Below are the code and all the weights of a small trained network. Each question names an input and a class and asks about switching units off, where a switched-off unit gives its printed mean instead of its output.

import numpy as np


def w(rows, s, z=0):
    codes = np.array(rows[::2]) - 128.0
    scale = np.full(codes.shape[1], s)
    scale[-1] = z or s
    return codes * scale


def f(y):
    return np.maximum(y, 0)


def log_softmax(a):
    a = a - a.max(-1, keepdims=True)
    return a - np.log(np.exp(a).sum(-1, keepdims=True))


def net(x, mask):
    res = np.array(x, float).reshape(1, 2) / 4 @ E
    y = f(res @ A[0][:, :-1].T + A[0][:, -1])
    res = res + np.where(mask, y, B[0][:, -1]) @ B[0][:, :-1]
    return log_softmax(res[-1] @ U[:, :-1].T + U[:, -1])


A, B = {}, {}
E = w([
[227,113,220],'x0',
[152,1,70],'x1',
],0.0081)
A[0] = w([
[30,133,2,251],'N1',
[155,16,74,71],'N2',
[93,236,189,112],'N3',
[253,92,213,219],'N4',
[42,124,53,85],'N5',
[41,113,60,50],'N6',
[143,17,88,76],'N7',
[252,97,215,183],'N8',
[100,254,177,132],'N9',
[255,83,236,186],'N10',
],0.0069,0.0017)
B[0] = w([
[65,179,111,253],'N1',
[210,254,32,201],'N2',
[199,205,20,217],'N3',
[57,216,109,237],'N4',
[74,226,155,200],'N5',
[90,203,149,192],'N6',
[196,245,27,196],'N7',
[60,211,133,232],'N8',
[200,193,36,227],'N9',
[49,212,140,244],'N10',
],0.0081,0.006)
U = w([
[228,145,65,90],'0',
[2,139,160,59],'1',
[119,90,146,254],'2',
[204,30,254,26],'3',
[217,5,243,33],'4',
[187,7,222,27],'5',
[200,10,228,26],'6',
],0.0086,0.0065)

Each question gives the input, the list of numbers given to net, and the class t.
The units are the neurons (one row each of A and B). Each row of codes is followed by its name. A weight is (code - 128) times the scale printed after its matrix; where a second scale follows, it is the last column's (A, B and U).
mask holds one flag per neuron, in row order. A switched-off neuron (its flag False) gives its mean, the last column of its row in B, instead of its output. The means were averaged over made-up inputs and are rounded, as every weight is.
A unit's drop is (log p(t) with every unit on - log p(t) with that unit switched off) / (log p(t) with every unit on - log p(t) with every unit switched off).
The circuit of an input: a set's keep is (log p(t) with only the set's units on - log p(t) with every unit switched off) / (log p(t) with every unit on - log p(t) with every unit switched off). Starting from all 10 units, units are removed one at a time, each time the one whose removal leaves the highest keep (on an exact tie, the one counted first), for as long as the keep stays at least 0.8.
units of the circuit, in order: the units of the circuit, biggest drop first
k most important neurons: the k neurons with the biggest drops, biggest first
drop when u is switched off: that unit's drop, to one decimal
input [-8,-8], class 0: units of the circuit, in order	N9
input [8,7], class 1: 3 most important neurons	N10; N8; N4
input [5,3], class 1: units of the circuit, in order	N10; N8
input [0,-1], class 2: 2 most important neurons	N2; N7
input [-7,-7], class 0: 3 most important neurons	N9; N3; N10
input [-5,-6], class 0: units of the circuit, in order	N9; N3
input [5,1], class 1: drop when N8 is switched off	0.1
input [7,0], class 1: drop when N3 is switched off	0.0
input [2,-7], class 0: drop when N3 is switched off	0.2
input [-7,-8], class 0: 2 most important neurons	N9; N3
